Each row is followed by its band, which names the range that a hidden value of the row falls in. A new part has a new value, new ranges and new names.
[ -98   42   -5  -39  -28 -218   45    0  122   64 -129  -35 -164  -69
  -73   76  -30  -88  243  189 -126  -53   38   73  208  -27   44  261
  -58  163 -199  -67  114 -169  176   18  109 -122    7  -19  -21  -35
    5 -209  100   56]  <106>
[  27   11  157 -120  -75 -359   10 -122   69   87 -154   85 -356 -133
 -125  111 -112 -248  263  200  -79  -11  151  112  434   76  155  213
  215 -106 -249  137   24 -119   40  140   76 -107  126  -52 -133    1
  -54  -60   49    7]  <98>
[  58  -51   10    8   34  -41   -9  291  146 -160  -40 -281   26  193
 -100  146 -142   49  -26  113  -98   95  104  113    4   40   -7  208
   29   44 -176   35   37   17 -134  185    5   34   99 -139  -92 -320
 -172  -71  387   87]  <108>
[  80 -230  -41  -92  226   52  -27  -29  275   69  -70 -348  240  359
 -261  214   11 -159  -99   83  178  -75 -201   38 -129  126  -48   10
  -21  -89 -119 -158 -195  -98  -24  -83    0   95 -145  -24  139 -140
 -217   27   52 -213]  <108>
[   3  206  -55  -40  -48 -274   61  146   11   24  -15  -55 -207  103
  -41   94 -255 -106  233  218 -229  -70  298  203  270  -96  -83  261
  144   62 -216  112   79  -80 -130  144   53 -359  124  -96 -258 -225
 -127  -19  380  138]  <108>
[  71 -182  196  108   59   14 -127 -130    9  108   11   64  -83  169
  -19  189 -127 -164 -121 -163  125   99   -5  147  126  180  -46  223
  -33 -419  -75  264 -197  -22 -211   69  -71 -166   66  -51  160  -28
  142  -45  -40 -114]  <98>
[   0   18  -15   10  -57   69  -64  107   43   46  -63   40 -215    7
   13  104  -68   45  124  174 -179   94  148  119  154  134  -18  317
  -76   23 -254  175   33    4  -82   -5   64 -119   27    3  -56 -330
   -5  -89   67    1]  <96>
[-109 -128  -45 -172  -90 -114 -108 -340  258   13  -52   21 -241   52
 -131   -9 -142 -272   24  128  117   47 -216   31 -177 -187  292   23
  143  105 -280 -183   24 -203  698  -52   41  167  -12  -99 -240  382
   58 -128 -140  171]  <106>
[ -88   90 -194   -3   89   65 -118   64  -70  -83  -92 -275  172   12
   97   52  105  169   49  112   95   67   85  -90 -246  -17 -142  -10
 -103   75   27 -197  -27  136  136  -35   22   61  157  -82  290 -171
  105  -66   68  308]  <102>
[ 127  222 -103   50  -10  -26  -19  -59 -263  102  -19   58  -37  -95
  158   70   56   45   82  -37  -96  -52  204  -81   56  197 -145   -7
  -63 -187   78  115  -94  155 -255 -109   32 -209   54    2  256 -315
  135  164 -155  106]  <102>
[  58  152  -30  149 -141  -87  -16  221 -151 -310 -154  -28  -70 -110
  121   42   -5  204   45 -147 -168   15  146  -79 -206 -110   35   99
 -203  113   21  -56  110   84   54  193   34  -27  190 -118  172 -259
  198  -86  272  485]  <95>
[  -5   80 -106  -29  273 -132   60  203   -5   82 -103 -466  316  118
  -87  186   99   33  175  225   47  -85  183    6  189  185 -315   87
  -11  -61   58 -105  -93   65 -351   10   53 -115   68  -33  321 -390
 -195    8  235  -55]  <102>
[-100  -35   10 -155 -158 -187  -78 -229  197   -2 -195  171 -437   14
 -156   30 -161 -276  245  198  -16  -69  -40  129   24 -262  229  196
   82  160 -396  -85   46 -255  581   59   83  -86   38  -22 -265  214
   49 -154   71  208]  <96>
[ 150 -188  153  154  -40  294  -77 -120  -20  -69  109  113  -17  209
   95   -4    2  -62 -362 -402   75   87 -241  -61 -277  180   12   34
 -242 -242  -37  148 -180   94   33  -14 -114  110  -95   -1  218  -14
  250    9 -207   -8]  <99>
[ -15  144 -174 -184   -1 -138  169 -399   14  162   46  -89    2  -39
  -43 -206  112 -340  125   53  105 -213 -177 -260  -55  -14   27 -235
   93  100   36 -346  -38  -11  582 -250   55  150 -217   72  -30  239
    8  112 -397   34]  <96>
[ -14  189  -69  -60 -234 -263   22  -98  -15  -65 -126  179 -377 -206
   24  -26 -102  -79  237   96 -227  -60   94  -13   30 -160  216  107
   32  201 -195  -55  169 -112  370   34  116  -84   67  -68 -185   24
  114  -67   20  342]  <106>
[   7 -203 -123 -124  268   84 -118  -89  254  195  -50 -327  221  346
 -223  262  -19 -132  -41  215  194  -18 -125  112  -79  160 -112   49
   30 -141 -156  -86 -223 -109  -90 -175   24  -11 -101  -32  143 -148
 -205   33  -21 -237]  <106>
[  51  272 -165   71  188   96  121  146 -301   59   92 -295  292  156
  147  -58  117   29   86  -22   17 -129  245 -122   61  196 -521  -37
  -87 -151  204   15 -184  287 -354  -48  -28 -189   14   62  343 -436
  -18  206   69   65]  <99>
[ 141   71   64 -141 -153 -202 -147  128   65 -216 -274   61 -301  -48
  -20  216  -22  121   87  201 -208  -13  145   91  -64  -74  233   71
   33  191 -397    3   76  -30    2  218   46  -50  282 -154   47 -218
    3  -77  342  337]  <98>
[-159  -21 -115  104    3   54  -79 -262 -106  -41 -107  -55   39  -92
   50  -88   76  -97   85 -171  280   33  -94 -188 -267 -119  -36    8
 -167 -103  184 -237  -82   33  564  -79   23  119   17   15  247  179
  330  -95 -244  322]  <95>
[   2 -126 -129 -219  -52   54  -88 -568  196  135   32   68 -131   95
 -100  -83   -5 -351 -105    9  224  -45 -380 -140 -351  -56  263 -229
  109    4 -168 -261 -124 -116  755 -293   12  268 -204   -1 -116  417
   89   77 -518   29]  <108>
[ -20  -90 -142  143  190  410  -99   -1   -7   78   13 -202  345  265
   98   85  212  134 -192 -150  173  -13 -186  -99 -377  140 -291   56
 -457  -32   79 -176 -188  114    8 -243  -50  -25 -152   89  520 -231
  200  -96 -145  -63]  <108>
[ -57  155  -31  171  -96   68    8   59 -187 -152   60    2  -65   68
  190 -130  -82    9   -3 -201  -13   35  117  -45 -146 -146 -162  150
 -166    6   49   -6   14  142  216  122  -59 -122  108  -31   47  -62
  269  -94  142  363]  <96>
[  25  189 -224  -51  -50 -115   76 -374 -187  107   29   -8  -33 -188
   48 -156   30 -224  134  -66   93  -75    0 -272  -85   51   26 -219
  126 -150  214 -152  -69   87  383 -228   73  115  -98   11    6   83
  115  239 -465  195]  <95>
[  63   69   28 -121  -32 -124  -21 -242  -19  230 -150  163 -221 -189
   11   97  166 -105  196  160  -74 -101   17  -50  242  222   63   62
  -52  -30 -181   15  -42  -37   31 -162   89 -105  -34   80  218  -84
   91  -19 -296 -101]  <98>
[-124  -71  -70 -105  168  -10 -112   87  147  -47   23 -451  199  134
  -14   74   -9   52  -54  251  155  206   20   23  -73   67  -66   46
  127   37 -108 -132   -4   93  116   58  -19  218  191 -181   82  -25
  -85 -143  147  121]  <102>
[ 111  172 -130   91   89   61   34 -138 -241  126   66  -57  214   17
  184    9  171   25  -80 -203   36 -125  -11 -197 -148  193 -227 -146
 -210 -162  226  -76 -150  164 -141 -212  -20 -124  -74   31  454 -165
  210  136 -273   48]  <102>
[ 332  116  -37   52  -98  -81  142 -133 -129   72  -45  173  -83  -82
  -13   76   60 -103  -18 -239 -217 -218  -48 -174  -14  258   92 -105
 -127 -162   79   63  -86    3 -208 -174   76  -76 -236   58  150 -313
   30  283 -298  -67]  <106>
[  38 -229  129  -50 -121   14 -195 -263  152   -4  -72  170 -297  -71
  -39  105  -77 -113 -110  -24   45  203 -167   33  -79  122  338  103
   39 -146 -254  123  -31  -87  285  -15   20  210   47 -101  -33  154
  156  -93 -265   57]  <102>
[ -39  204  -21 -104 -211 -216  -25    0  -27  -91 -131  172 -457  -54
   11  -18 -185 -109  295  209 -216  -54  239  126  130 -211   83  201
  119  173 -347   78  103  -78  256  169   74 -218  183  -58 -266  -56
   37  -53  253  364]  <99>
[ 184 -141  -87  -86  -23  237 -145 -325   72   54   -2   89  -64  184
  -57   66    8 -154 -213 -115  124  -13 -243  -90 -383  129  138 -172
  -25 -179 -130  -20 -232   14  217 -231  -18  162 -166   11   69  -23
   62  213 -381  -21]  <96>
[ 305   17   21  121    8  254  -44  207 -153 -168  -24  -32   92  201
   94  131   74  173 -228 -243 -124  -33   40  -64 -255  256 -139  -34
 -239 -167  -23  178 -187  210 -452   42  -52  -22    2  -13  350 -540
   44  207   89   81]  <99>
[  38  -49  110  182  -50  -48  -15  297   38 -186  -72  -82  -74   75
   -5  150 -147   99  -17  -93 -161  112  119  125   49   26    0  350
 -158  -27 -101  148   72  -16 -181  239    9  -94  121 -116   22 -302
   49 -177  363  154]  <106>
[  37  -35   75  -92 -139 -131  -88  -62   74 -180 -311   53 -226 -211
  -38   76  158   40  115   72  -34   -6  -68 -113 -115  -35  282   28
 -110  187 -220 -186   77  -37  384   93   77  205  125  -45  191   -8
  142 -168    3  286]  <98>
[  94 -204  -19 -144   33  -28 -119   43  281 -197 -175 -268   61   98
 -178  192   37   52 -131  120   34   75 -199  -37 -313   51  267  -73
   21  125 -232 -195   -3  -68  193   44   47  370   47 -168   88  -83
 -130  -52   95  135]  <95>
[-196   40  -17 -183   76 -345   68  -74  187  104  -47 -269  -47  -57
 -104    0  -28 -189  252  358   23    3   28   43  293  -29   25  140
  190  174 -184 -184  121 -129  320   43   85   45   90  -96  -89  185
 -108 -221   90   50]  <102>
[ 212 -181   72  -55  112   15    7  -34  137  -55   55 -290  234  119
  -70  108   97  -27 -315 -109   80   79 -237 -150 -168  330  126 -178
   29 -148   11  -68 -105   94  -98  -35  -38  383  -62 -128  222  -86
  -95   86 -162 -114]  <102>
[ 151   29   89  174  -20   13   52  515    7 -185   16 -192   13  102
   40  171 -119  233  -74  -16 -321  145  232  119  153  223  -81  351
 -134   -1 -105  252  106  120 -535  233    2  -79  104 -122    3 -617
 -112  -84  438   27]  <108>
[ -61  -75  -70 -234  192  -51 -174 -353  147  272   40 -162   46  264
  -69  132  -38 -256  -28  251  279  -11  -84  105  -18   43  -78  -72
  213 -155 -214  -88 -220  -58  155 -153  -47  -85   64  -73   94  225
  -27   11 -147  -95]  <98>
[ -92  -16   69   95 -166  -60  -40   65   65 -173   45   12 -224  -29
   82  -49 -195    0  -41  -57 -103  210   22   61  -39 -107  152  270
  -30   91 -151   54  170  -14  321  176   -7   70  135 -151 -199   74
  172 -249  146  292]  <106>
[ 101  135  -71  164   34 -138  211  -39 -211 -107  100 -246  215   54
    8 -137  -70 -203  -30 -354  119  -89   43 -234  -84    9 -150 -116
   31 -260  405 -120  -92  159   84   63  -36   67  -58  -48   55  -71
   53  200  -30  204]  <106>
[ -19   91    5  156   20 -119  138  322  -50 -131  -61 -265   76  -55
    2   29  -16   85  148   -5 -138   44  193  -32  187   87 -133  279
 -128   34   84   -4  112   79 -134  169   56  -19   62  -48   72 -370
  -31 -130  284  128]  <106>
[ -85   25   10  -82 -186 -186  -48 -250   77   -8  -60  158 -334 -201
   35  -53  -61 -128   99   68  -72   67  -82  -31   -9  -83  284   84
   44  132 -209  -67  137 -119  529  -16   76   98   55  -87 -125  267
  188 -164 -180  246]  <95>
[  84  151  -37  108 -191   -5   73   45 -109 -112   14   92 -143 -193
  168  -79   40  107  -19 -145 -242   42   14 -162  -89   87  114   73
 -190  122    7   -6  149   98  143  -28   49   79  -32  -32   39 -182
  192  -48 -120  223]  <106>
[ 176   31  -77  -80 -140  -56  -93   29   73 -289 -175  -22  -61   -4
   10  114   64  157 -139  -51 -141  -56 -141 -121 -494  -94  288 -182
 -117  254 -188 -221   62  -19  234   36   41  195   78 -161  154  -98
   80    8   95  399]  <95>

Part 2:
[-283    1 -164   59   66  -22   76  -33  -28  -40   11 -112 -182  211
 -197  -52  -40  -13 -265   -5  -13  238  161 -171   41   46  -39  116
 -210   13  -70   66  115   40  -45   62 -141   -9   64  141   62   11
 -100   56   62  409]  Rap
[-114 -137  140   10   16  174  208 -114   89   14    6  -58  128  173
 -119 -264  202  -70 -168 -247 -121   10 -100  -57   79 -120   55 -404
   91  -15 -108  -99  188   42 -295  126 -122 -212   93 -211  150  -21
    8  139   93  -17]  Bitod
[ 331 -137  139 -367 -212 -151  110    2 -411  -28   19   51 -347  -39
  -88  129 -128  -46  -72 -267   83   99  197  174 -206  277  -92 -120
 -196  -91 -203  207  384 -399 -526  171  129 -237 -116  108  198 -126
  188   33 -184  196]  fivel
[-149 -182  363 -634  -56  -16 -105 -109 -267  601 -532 -168   81   34
  266  303 -223  -22  -33  -38 -246 -240  268 -423 -349    5 -189   45
 -186  -49    0  315 -439  -68   57  329  146  180  264 -359  -40 -502
    6 -153    5  315]  minul
[-179 -243  355 -469 -136  -10 -297  131  -85  530 -468   22  168   40
  385  317 -144  -99   33    3 -295 -270  388 -365 -404  -83 -208 -157
 -322  -85   52  297 -135  -68  131  335   23   63  341 -446   31 -267
   -4  -84 -100  165]  Bitod
[-148 -240  239 -446  -36   58 -264   71 -192  446 -521   10  -72  146
  301  372 -108   -8   16   47 -241 -242  337 -179 -336  -55 -253 -111
 -331   43   47  398 -249 -150  -26  346  267   94  275 -302  127 -314
   37 -212   14  291]  lazu
[ 107  -14  241  100  -44  -31 -220  185   96   -8  169  328  291  204
  113 -116 -214   37   62  222   62 -245 -204 -180  199  274 -189  189
  296  349   71  108 -132 -312 -158   65  -29 -352   60  -34  134 -251
 -121 -182 -215 -485]  bag
[-289   87 -183   37   88   -3   25  -61   38  -35   18 -154  -19  166
 -131 -106  -72  -47 -229   17   35  195   71 -161   91   39  -62   99
 -102   -5   -8   45  100  100  -27   26 -198  -81  124  123   -8   22
 -159   80   85  332]  minul
[-246  -63   35 -180   -1  210   52 -150  -18  142  -48  -33  297  141
   58 -104  153 -155   -7  -76  136  -48 -178   96  120   72 -110 -274
  116   77  -64  197   10  -67   46  -95 -106 -294  170 -176 -128 -209
  -87  128   81   66]  bag
[-249   13 -167   69   16    1   66  -28   -9  -98   64 -109  -67   98
 -153  -94  -74  -13 -209   11   39  279  175 -128   54  -11   47   31
 -177  -44 -135   73  184   47   81  -37 -241  -61   18   46   38  130
 -143  157  -49  313]  bag
[-184  280 -256  -48  187  119  -85 -110   63 -116   50 -326  296  -53
   13 -170 -221  -48  -29   44  166  160  -77   30  289 -137   28 -119
  108 -178   37   59   79  226   94 -163 -338 -149  146  -38  -58  194
 -298  178   22   47]  Bitod
[-265   12 -160  -19  110   48   96 -125  -13  -81  -17 -145  -41  147
 -118  -74  -48  -13 -224   22   29  247   93  -59   80   -5  -18   42
  -84   29  -39   69   64   70  -46   48 -125  -69   75   96  104   28
 -126   69   83  375]  fivel
[-190 -189  315 -605  -34  -22 -187   -6 -128  478 -424  -65  251    7
  374  321 -221 -107   15   30 -226 -155  297 -300 -305  -28 -207  -36
 -194  -95  120  245 -230  -12  102  320  -25   79  337 -324   78 -342
  -34  -99  -54  252]  minul
[ -82 -112  125  -54   16  165  227 -153   30  -24    8  -57  118  114
 -110 -219  166  -66 -138 -244  -74   74  -84   21   78  -99   47 -413
   93  -40 -137  -55  190   28 -287   77 -116 -206   59 -188  173  -23
    1  156   55   23]  bag
[-263   -4 -207  -44  106   90  135 -179  -51 -164  -17 -179  -16   52
  -98  -67  -96   32 -199   78   78  358  155   15   84  -79   85   21
  -84   12 -114  112   44   74   95  -27 -149  -50   -5   44  140  137
 -164  129    7  412]  kerer
[-237  281 -242  -31  251  163 -131  -98   75  -70  -38 -227  207   93
   15  -88  -94  -68  -11   30  131   87 -139  117  301  -82 -151 -187
   88  -75   99  131   17  203  -55 -130 -175 -137  221   19    0   45
 -264   64  149   96]  Rap
[ 191  -54  249  -23  -39  -33   57  -65 -111  -65  123  199   99  144
  -41 -141 -234  137  -47  144   99  -92 -197 -145  158  320  -81  294
  359  389  -88  121 -273 -371 -272   85  131 -277 -125   38  188 -337
  -54 -182 -179 -269]  fivel
[-180 -203  347 -565  -20   54 -201    5 -143  463 -458  -57  261  -38
  387  340 -229  -39   86   45 -264 -149  336 -278 -276 -158 -135 -166
 -207 -126   33  297 -302    6  219  238  -18  165  282 -478  133 -281
  -64  -78 -132  156]  minul
[-276   14 -239  106  122   94   32  -76  -21  -77  -82 -143 -222  252
 -175  -79    9   44 -246   49   19  173   95  -50   78  -25  -43   50
 -160  111  -63  139   22   21 -102   67   31  -53   63  119   73   49
 -108   -4  157  407]  lazu
[ 196 -249   -9 -213  125  -50  123  226 -341 -101  491  -76  -88  182
 -155   67 -337   43   19   52  122   98  -54  125  440  166  246  247
  -60  -90   61  -27  145 -352  -54   60 -302  -39 -128  194  282  -66
   84  -78 -271 -237]  kerer
[-297   14 -149   79   69   16   85  -80  -22  -42  -50 -118 -177  189
 -193  -64  -27   23 -261    2  -31  244  171 -181   24   -6  -29   69
 -190   31 -120  100   48   65  -17   37  -96   20   44   77   73   18
 -124   65   63  418]  Rap
[-232 -127   11 -168   34  283   77 -153  -91   61  -61   19  202  152
   47  -31  187  -95   42  -41  153   18 -136  257  155   19  -77 -360
   74  117 -128  288  -19 -127   86 -150  -17 -243   90 -196    1 -175
  -69  108   43   80]  fivel
[-244 -115   44 -121  -46  227   53 -110  -40  160  -29  -27  256  153
   30 -127  173 -130   -3  -76  131  -78 -148   55  114   49  -46 -283
   74   85 -132  220   14 -117  131 -124 -108 -279  123 -237 -170 -180
  -73  149   35   19]  Bitod
[-309  -19 -138   26   84   43   74  -88    9  -12  -57  -98 -110  236
 -139  -68   36  -35 -252   -7  -12  180   94 -108   34   30  -84   33
 -139   75  -36   85   70   46  -92   88  -68  -69  114  103   67  -36
  -94   37  138  406]  fivel
[-195 -153  301 -351  -40   46 -384  176  -39  443 -429   61  215   49
  397  329 -208  -27  120  120 -271 -251  337 -314 -250 -149 -212 -168
 -267  -55   60  342 -248  -27  237  206    1  124  318 -469   94 -217
 -106 -121 -153   27]  bag
[-163 -196  334 -629  -50   -7 -206    1 -127  467 -422  -79  320  -67
  422  325 -267  -94   59   46 -228 -145  331 -294 -311  -91 -149  -88
 -188 -145   97  248 -223    5  184  291  -76   86  321 -406   89 -275
  -55  -60 -124  191]  bag
[-252  -17 -203  -12  134  100  162 -197  -59  -99  -54 -229 -116  165
 -171 -122  -48   55 -265   41   37  249   72  -57   97  -46   62   93
  -57   77  -79   71  -33   51  -65   76  -32  -48   16   96  101   46
 -108   42  132  424]  lazu
[ 206 -226   70 -114   25  -92   53  329 -217  -36  565  -29   50  170
 -138  -44 -301  -33   29  -19   90  -20  -89  -27  417  178  242  177
  -38 -151   64 -116  290 -329  -36   50 -449 -135  -70  100  152  -30
   73    2 -322 -431]  Bitod
[-135 -223  324 -361  -91   44 -326  209 -160  461 -410   93   35   77
  313  382 -148  -13  130   33 -269 -246  375 -250 -277 -115 -192 -233
 -374  -79  -41  402 -188 -134  193  182   66  162  240 -470  101 -253
  -21 -115 -187   50]  bag
[-274  -92   35 -125   -3  230  -21  -58   46  114  -12   54  350  160
  112  -80  184 -180   41  -36  125  -57 -156  141  141   40 -123 -346
   81   76  -30  200   87  -68  104 -116 -159 -321  201 -208  -81 -147
  -98  137   37   -9]  bag
[-122 -150  348 -564   -4   46 -117 -111 -227  481 -501 -121  132    3
  280  287 -230   23   24    8 -232 -187  242 -318 -263  -68 -164  -50
 -119  -31  -16  321 -450  -44   72  256  143  175  219 -396   77 -417
  -40 -145  -44  211]  Rap
[-106 -131  135   -4   14  163  201 -106   63  -13   -9   -9   68  170
 -121 -203  218  -75 -152 -256 -118   54  -63   10   53 -103    6 -446
   42  -23 -124  -57  224   29 -332  111  -89 -199   86 -182  201  -27
   20  133   80   36]  bag
[-290   24 -160   17   82  -15   53  -52   17  -32  -19 -122 -114  202
 -147  -57  -19  -57 -262  -26  -19  217  133 -137   27   35  -85   58
 -179   -6   -7   41  155   84 -113  100 -144  -57  129  147   71   12
 -101   59  113  418]  Rap
[ 356  -60  107 -303 -289 -225  -15  116 -289  -85  132   67 -162 -161
   -5   62 -238 -101  -36 -219  121  113  247   97 -214  255  -46 -108
 -191 -197 -167  132  573 -343 -400  122  -96 -342  -86   73  125   65
  108  143 -318   50]  Bitod
[-232 -123  -50 -133   60  313   47 -160  -42   13  -73    9  209  180
   70  -73  193  -84   20   14  170    2 -165  296  169    2  -77 -329
  111  173  -70  266  -15 -125   21  -95   35 -311  109 -154   22 -116
  -70   72   99   94]  lazu
[-111 -259  265 -626   22  104  -54 -134 -245  337 -443 -149  181  -66
  331  298 -257   37   32   84 -186  -43  310 -139 -237 -167  -11  -82
 -129  -56   -2  289 -357  -55  153  273   89  132  163 -391  216 -227
  -26  -95  -97  262]  lazu
[ 183  -46  248  128  -87  -22 -102  125   24  -71  251  267  282  130
   33 -212 -266  107   44  217  110 -189 -213 -214  240  260  -19  247
  363  345  -57   83 -165 -369  -70    2  -62 -349  -88  -80  105 -193
 -119 -119 -308 -554]  Bitod
[ 120  -66  151   18   13   50 -112   37   22 -148  128  275  261  149
  123 -106 -227  100   43  298  135  -96 -182   14  211  225 -104  207
  351  414   42  147 -194 -337 -160   72   79 -374  -32   11  265 -170
 -112 -189 -190 -337]  lazu
[ 344  -71   58 -378 -207 -147   24    4 -401  -98   23   54 -276 -109
  -11  148 -206  -42  -20 -169  176  129  204  261 -187  285 -107  -88
 -162  -72 -178  271  387 -406 -451  108  122 -301 -119  133  181  -52
  124   42 -223  187]  kerer
[-172  277 -224   80  160  133 -140  -46   63  -57  -21 -268  127   49
  -51 -169 -134   -8  -41   -3   99   42  -72  -31  246 -135  -37 -173
   35 -113  -19  117   47  174    0 -139 -194 -113  141  -72  -87  142
 -263  114   68   16]  Bitod
[-152 -187   46    3   92  256  147  -95   96 -103  -53   37   64  219
  -42 -144  263  -60 -121 -148 -100   87  -44  205   88 -171   -9 -503
   25   62  -45   -5  224   16 -335  144    4 -234  115 -151  340   58
   20   76  132   88]  lazu
[ 281  -88  133 -367 -208 -155  -58  100 -264  -82   78  175  -66 -106
  100  168 -188 -125   41 -137  125  113  201  235 -166  267 -162 -163
 -144 -111  -80  207  469 -343 -374  106  -36 -338  -18   71  236  -36
   89   68 -283   57]  Rap
[ 202  -36  150  183  -33   37 -148  137  -85 -173  136  338  -16  175
   -7  -54 -228  207   79  261  119 -107 -104    2  215  217  -93  152
  209  417 -140  278 -208 -436 -141  -47  181 -248 -168  -25  261 -157
 -104 -203 -292 -401]  kerer
[ 180  -34  231  104   19   70 -116   87   40 -181  201  355  295  144
   94 -123 -211  122  118  256  116 -120 -243   32  301  203 -102   80
  407  396  -13  145 -193 -344 -162  -27   38 -350  -73  -66  316 -186
 -135 -170 -271 -542]  fivel
